Below is a small trained network, with its code and all its weights. Each question gives an input and a class and asks what happens when units are switched off, that is, made to give their printed mean instead of their output.

import numpy as np


def w(rows, s, z=0):
    codes = np.array(rows[::2]) - 128.0
    scale = np.full(codes.shape[1], s)
    scale[-1] = z or s
    return codes * scale


def f(y):
    return np.maximum(y, 0)


def log_softmax(a):
    a = a - a.max(-1, keepdims=True)
    return a - np.log(np.exp(a).sum(-1, keepdims=True))


def net(x, mask):
    res = np.array(x, float).reshape(1, 6) / 4 @ E
    y = f(res @ A[0][:, :-1].T + A[0][:, -1])
    res = res + np.where(mask, y, B[0][:, -1]) @ B[0][:, :-1]
    return log_softmax(res[-1] @ U[:, :-1].T + U[:, -1])


A, B = {}, {}
E = w([
[4,146,53,112,107,84,126,96,157,114],'x0',
[118,81,118,220,73,113,116,102,119,152],'x1',
[119,198,44,66,123,144,133,144,153,122],'x2',
[153,87,208,84,101,138,125,104,158,205],'x3',
[170,228,148,129,69,154,128,106,74,166],'x4',
[210,82,70,151,120,110,197,92,90,127],'x5',
],0.011)
A[0] = w([
[108,134,34,135,182,94,167,121,231,19,204],'neuron 1',
[138,236,109,108,142,108,161,90,123,94,196],'neuron 2',
[126,97,187,115,130,88,78,102,136,172,185],'neuron 3',
[68,117,38,141,66,131,116,101,59,91,252],'neuron 4',
[198,105,157,96,254,151,107,190,115,51,158],'neuron 5',
[23,161,167,119,63,185,92,90,132,191,236],'neuron 6',
[235,233,28,81,103,149,156,96,149,170,139],'neuron 7',
[28,148,183,54,168,159,79,156,213,143,160],'neuron 8',
],0.0083,0.0038)
B[0] = w([
[110,62,98,118,139,66,35,139,162,50,247],'neuron 1',
[66,68,114,96,150,164,89,140,98,145,210],'neuron 2',
[136,114,214,149,61,129,94,171,117,140,195],'neuron 3',
[108,110,136,150,114,124,68,195,129,88,222],'neuron 4',
[127,125,131,57,176,140,176,197,41,115,227],'neuron 5',
[166,189,142,131,145,111,102,129,149,86,217],'neuron 6',
[93,120,182,88,90,222,126,182,162,192,248],'neuron 7',
[253,186,187,134,145,91,125,127,126,128,239],'neuron 8',
],0.012)
U = w([
[14,125,59,140,180,69,59,191,115,1,204],'0',
[112,153,74,162,133,134,156,51,178,165,33],'1',
[200,187,158,207,37,123,92,130,144,118,134],'2',
[130,104,156,110,148,106,232,100,100,153,2],'3',
[173,185,141,101,173,146,153,190,91,110,131],'4',
[84,141,69,130,137,82,176,81,162,166,11],'5',
[109,136,154,61,129,109,72,150,238,135,145],'6',
[93,35,139,132,55,159,98,201,139,177,181],'7',
],0.0089,0.0042)

Each question gives the input, the list of numbers given to net, and the class t.
The units are the neurons (one row each of A and B). Each row of codes is followed by its name. A weight is (code - 128) times the scale printed after its matrix; where a second scale follows, it is the last column's (A, B and U).
mask holds one flag per neuron, in row order. A switched-off neuron (its flag False) gives its mean, the last column of its row in B, instead of its output. The means were averaged over made-up inputs and are rounded, as every weight is.
A unit's drop is (log p(t) with every unit on - log p(t) with that unit switched off) / (log p(t) with every unit on - log p(t) with every unit switched off).
The circuit of an input: a set's keep is (log p(t) with only the set's units on - log p(t) with every unit switched off) / (log p(t) with every unit on - log p(t) with every unit switched off). Starting from all 8 units, units are removed one at a time, each time the one whose removal leaves the highest keep (on an exact tie, the one counted first), for as long as the keep stays at least 0.8.
units of the circuit, in order: the units of the circuit, biggest drop first
unit that matters most: the unit with the biggest drop
k most important neurons: the k neurons with the biggest drops, biggest first
drop of u: that unit's drop, to one decimal
input [-1,-6,0,-3,4,3], class 7: 2 most important neurons => [neuron 7; neuron 8]
input [-7,-2,-7,7,0,4], class 3: unit that matters most => neuron 7
input [6,-5,-7,1,4,-1], class 2: units of the circuit, in order => [neuron 5; neuron 1; neuron 7]
input [-2,-1,6,-4,3,-8], class 4: 2 most important neurons => [neuron 8; neuron 1]
input [3,3,-3,-7,8,5], class 7: units of the circuit, in order => [neuron 7; neuron 6]
input [3,0,1,1,0,-4], class 2: 2 most important neurons => [neuron 8; neuron 5]
input [0,4,-4,-8,8,1], class 7: units of the circuit, in order => [neuron 1; neuron 8]
input [0,-4,2,1,1,2], class 7: 3 most important neurons => [neuron 8; neuron 6; neuron 7]
input [3,-7,-3,1,3,7], class 7: units of the circuit, in order => [neuron 8; neuron 7]
input [-7,-2,8,-6,2,-3], class 7: 3 most important neurons => [neuron 7; neuron 2; neuron 8]
input [-3,-3,4,3,-1,0], class 4: 2 most important neurons => [neuron 1; neuron 5]
input [3,-8,0,5,-8,-8], class 4: 2 most important neurons => [neuron 8; neuron 5]
input [4,-7,7,-3,8,2], class 7: 2 most important neurons => [neuron 7; neuron 2]
input [-8,-6,-8,2,-6,-2], class 4: unit that matters most => neuron 5
input [-3,-1,1,-5,5,0], class 7: 2 most important neurons => [neuron 8; neuron 7]
input [4,-7,-7,-3,2,-3], class 4: 3 most important neurons => [neuron 8; neuron 1; neuron 4]
input [5,2,4,7,7,-8], class 2: drop of neuron 8 => 0.1
input [-3,2,3,6,0,-8], class 2: drop of neuron 6 => 0.0
input [5,3,6,4,2,-7], class 2: drop of neuron 8 => 0.4
input [-6,-6,-4,5,-3,-5], class 4: units of the circuit, in order => [neuron 5]
input [-3,-2,1,5,-2,1], class 4: drop of neuron 1 => 0.4
